Below is a small trained network, with its code and all its weights. Each question gives an input and a target symbol and asks what happens when units are switched off, that is, made to give their printed mean instead of their output.

import numpy as np


def w(rows, s, z=0):
    codes = np.array(rows[::2]) - 128.0
    scale = np.full(codes.shape[1], s)
    scale[-1] = z or s
    return codes * scale


def norm(h):
    return h / np.sqrt((h * h).mean(-1, keepdims=True) + 1e-5)


def f(y):
    return y / 2 * (1 + np.tanh(0.7978845608 * (y + 0.044715 * y**3)))


def softmax(a):
    e = np.exp(a - a.max(-1, keepdims=True))
    return e / e.sum(-1, keepdims=True)


def log_softmax(a):
    a = a - a.max(-1, keepdims=True)
    return a - np.log(np.exp(a).sum(-1, keepdims=True))


def net(x, mask):
    ids = ['βγδεηθλμτω'.index(c) for c in x.split()]
    T = len(ids)
    res = E[ids] + P[:T]
    r = norm(res)
    for j in range(3):
        rows = slice(4 * j, 4 * j + 4)
        q, k, v = (r @ M[0][rows].T for M in (Q, K, V))
        z = softmax(np.where(np.tri(T) > 0, q @ k.T / 4**0.5, -1e9)) @ v
        o = O[0][rows]
        res = res + np.where(mask[j], z, o[:, -1]) @ o[:, :-1]
    y = f(norm(res) @ A[0][:, :-1].T + A[0][:, -1])
    res = res + np.where(mask[3:7], y, B[0][:, -1]) @ B[0][:, :-1]
    return log_softmax(norm(res)[-1] @ U[:, :-1].T + U[:, -1])


Q, K, V, O, A, B = {}, {}, {}, {}, {}, {}
E = w([
[141,149,116,133,171,38,109,141,125,135,111],'β',
[194,165,150,116,109,69,126,145,128,145,183],'γ',
[139,129,92,132,154,139,186,142,118,163,128],'δ',
[213,129,99,152,173,136,117,123,141,149,132],'ε',
[150,182,148,152,181,116,142,100,136,153,167],'η',
[123,181,169,185,123,107,174,118,176,107,131],'θ',
[143,91,105,173,83,90,150,90,180,83,157],'λ',
[130,98,114,80,179,133,134,69,182,137,176],'μ',
[100,96,153,140,86,176,124,113,171,249,91],'τ',
[159,140,115,91,168,113,171,138,192,138,86],'ω',
],0.013)
P = w([
[61,120,174,99,75,221,49,162,52,72,106],'0',
[178,205,71,103,74,135,136,1,133,152,67],'1',
[179,84,235,91,134,133,228,63,28,146,56],'2',
[153,106,167,153,119,137,101,77,207,174,68],'3',
[163,151,77,121,129,127,193,118,144,190,136],'4',
[170,47,246,134,170,102,209,123,109,164,84],'5',
[152,172,44,151,114,121,125,123,217,180,145],'6',
[159,23,250,148,199,94,200,186,112,132,132],'7',
[127,161,36,169,136,118,101,213,241,173,195],'8',
[143,15,228,178,226,89,166,250,146,149,182],'9',
[152,133,129,174,143,142,178,197,217,215,175],'10',
],0.0053)
Q[0] = w([
[223,103,133,148,149,61,236,109,215,195,135],'head 1',
[182,106,175,169,151,101,188,157,227,238,135],'head 1',
[168,131,110,125,146,103,150,92,150,172,127],'head 1',
[112,132,121,104,112,138,94,138,117,108,118],'head 1',
[119,118,143,164,155,117,176,161,196,210,170],'head 2',
[150,119,149,138,131,134,139,130,128,148,137],'head 2',
[124,105,137,172,151,79,157,162,218,231,162],'head 2',
[167,120,104,189,179,46,198,123,211,215,164],'head 2',
[145,83,178,144,158,111,137,174,126,100,144],'head 3',
[118,166,82,177,134,95,111,145,248,216,169],'head 3',
[130,54,213,119,126,113,156,123,79,139,101],'head 3',
[139,178,149,92,95,164,20,84,137,58,72],'head 3',
],0.016)
K[0] = w([
[77,81,200,129,70,160,83,161,95,192,79],'head 1',
[104,65,199,130,105,215,95,180,153,152,153],'head 1',
[86,113,167,126,124,114,130,127,86,136,83],'head 1',
[115,125,75,161,150,117,147,115,105,132,139],'head 1',
[103,154,117,143,75,155,65,121,150,191,102],'head 2',
[106,120,135,116,118,98,93,118,115,135,126],'head 2',
[104,165,101,124,38,176,79,91,139,171,93],'head 2',
[52,142,137,85,69,184,33,138,107,163,80],'head 2',
[95,149,90,108,117,150,118,165,116,135,157],'head 3',
[142,29,204,154,188,112,183,195,132,137,171],'head 3',
[105,203,40,114,112,141,142,125,127,128,169],'head 3',
[148,115,172,82,120,149,173,60,2,88,73],'head 3',
],0.014)
V[0] = w([
[143,201,165,151,181,110,103,105,122,184,170],'head 1',
[167,164,191,123,154,142,133,232,126,122,81],'head 1',
[118,183,100,118,111,76,138,134,165,156,44],'head 1',
[109,116,175,6,134,94,114,145,150,132,168],'head 1',
[196,71,73,80,153,138,97,120,128,142,127],'head 2',
[122,104,172,126,121,47,102,198,89,147,132],'head 2',
[63,117,119,130,210,127,174,138,148,90,94],'head 2',
[78,127,130,117,207,165,103,131,71,151,125],'head 2',
[127,191,156,143,174,109,92,104,112,135,151],'head 3',
[150,127,80,129,153,82,135,159,105,143,96],'head 3',
[137,113,112,147,56,115,148,160,90,150,143],'head 3',
[161,133,120,113,143,189,100,126,102,162,141],'head 3',
],0.024)
O[0] = w([
[199,223,99,92,173,158,53,81,149,147,99,124],'head 1',
[246,62,187,96,199,244,165,168,31,116,104,254],'head 1',
[109,84,148,97,220,111,174,115,74,167,157,162],'head 1',
[186,66,173,28,109,21,114,140,90,243,46,161],'head 1',
[180,113,90,86,9,148,205,75,78,133,134,125],'head 2',
[67,146,79,123,148,51,140,57,167,15,164,108],'head 2',
[61,208,125,170,134,133,155,193,116,227,159,86],'head 2',
[73,175,138,163,105,167,94,34,128,205,203,136],'head 2',
[164,171,96,185,123,66,101,140,173,141,61,147],'head 3',
[90,132,117,129,40,183,115,117,170,181,141,168],'head 3',
[142,97,51,112,125,169,204,91,97,158,138,90],'head 3',
[148,194,101,134,176,154,136,140,189,119,176,124],'head 3',
],0.011,0.021)
A[0] = w([
[22,226,97,233,92,193,124,218,22,160,202,5],'neuron 1',
[203,220,98,230,78,135,129,228,97,65,60,169],'neuron 2',
[27,216,151,82,228,53,133,144,104,115,138,73],'neuron 3',
[52,254,58,86,226,70,218,89,56,77,194,86],'neuron 4',
],0.015,0.0025)
B[0] = w([
[168,27,17,251,215,20,146,24,125,123,44,253],'neuron 1',
[66,48,109,51,47,174,211,180,106,114,210,247],'neuron 2',
[41,158,76,181,136,198,179,150,63,84,124,189],'neuron 3',
[7,234,147,25,171,7,210,64,149,133,149,170],'neuron 4',
],0.012,0.0059)
U = w([
[50,74,237,126,128,134,62,75,171,123,186,3],'β',
[92,99,90,144,65,74,193,215,172,71,136,182],'γ',
[175,254,132,126,164,181,67,136,205,162,156,167],'δ',
[141,148,78,90,56,255,173,94,111,89,210,82],'ε',
[158,96,18,215,156,125,186,51,138,168,102,108],'η',
[107,141,144,189,229,169,104,212,124,49,131,106],'θ',
[56,210,120,77,170,105,195,74,115,112,148,253],'λ',
[140,86,166,93,144,131,196,175,40,200,138,122],'μ',
[191,114,119,94,138,57,86,91,94,42,40,141],'τ',
[103,180,115,123,26,63,97,121,153,212,69,108],'ω',
],0.0071,0.0023)

Each question gives the input, a string of symbols that net reads in full, and the target symbol t.
The units are the heads (4 rows each of Q, K, V and O) and the neurons (one row each of A and B). Each row of codes is followed by its name. A weight is (code - 128) times the scale printed after its matrix; where a second scale follows, it is the last column's (O, A, B and U).
mask holds one flag per unit, heads first, then neurons. A switched-off unit (its flag False) gives its mean, the last column of its rows in O or B, instead of its output. The means were averaged over made-up inputs and are rounded, as every weight is.
A unit's drop is (log p(t) with every unit on - log p(t) with that unit switched off) / (log p(t) with every unit on - log p(t) with every unit switched off).
The circuit of an input: a set's keep is (log p(t) with only the set's units on - log p(t) with every unit switched off) / (log p(t) with every unit on - log p(t) with every unit switched off). Starting from all 7 units, units are removed one at a time, each time the one whose removal leaves the highest keep (on an exact tie, the one counted first), for as long as the keep stays at least 0.8.
circuit, biggest first: the units of the circuit, biggest drop first
unit that matters most: the unit with the biggest drop
heads that matter: for each layer, one digit per head in row order, 1 if its drop is at least 0.15 and else 0, layers parted by /
input λ λ ω γ ω ω ω τ ω γ η, target η: circuit, biggest first	(head 3; head 1)
input δ γ θ γ ε ω ω ε γ ε γ, target η: unit that matters most	neuron 1
input μ θ ε λ τ η λ γ ω γ ε, target η: heads that matter	111
input ε θ ω γ δ η τ θ γ ω, target η: circuit, biggest first	(head 1; head 3)
input λ δ γ δ ω η ω δ ε, target γ: heads that matter	110
input θ ω ω ε γ, target θ: heads that matter	010
input ω ω γ δ θ β β τ ω ω ω, target β: heads that matter	111
input ω ω γ ω ω ε η λ ω τ ω, target λ: circuit, biggest first	(head 2; head 3; neuron 4)
input ε ω β ω δ ω δ θ λ, target ε: heads that matter	100
input ω μ ω γ ω β ε ω τ γ, target λ: circuit, biggest first	(head 1; neuron 4)
input ω ω λ θ γ τ μ λ ω ω, target β: heads that matter	101
input γ ω ω β τ ω μ, target β: circuit, biggest first	(head 1; head 3)
input δ ω δ ω ω τ ω η, target β: circuit, biggest first	(head 3; head 1)
input μ δ γ ε ω ε γ γ ε, target ω: circuit, biggest first	(head 1)
input γ ω θ γ μ, target τ: heads that matter	010
input ω ε τ β, target λ: heads that matter	101
input η θ δ, target δ: heads that matter	110
input θ η ω γ μ η δ ε, target θ: heads that matter	010
input β λ δ ω ω, target λ: heads that matter	010
input γ ε ω ω μ β ω γ ω β, target τ: circuit, biggest first	(head 2)
input δ λ ω ω η λ θ γ, target η: circuit, biggest first	(head 2; neuron 1)
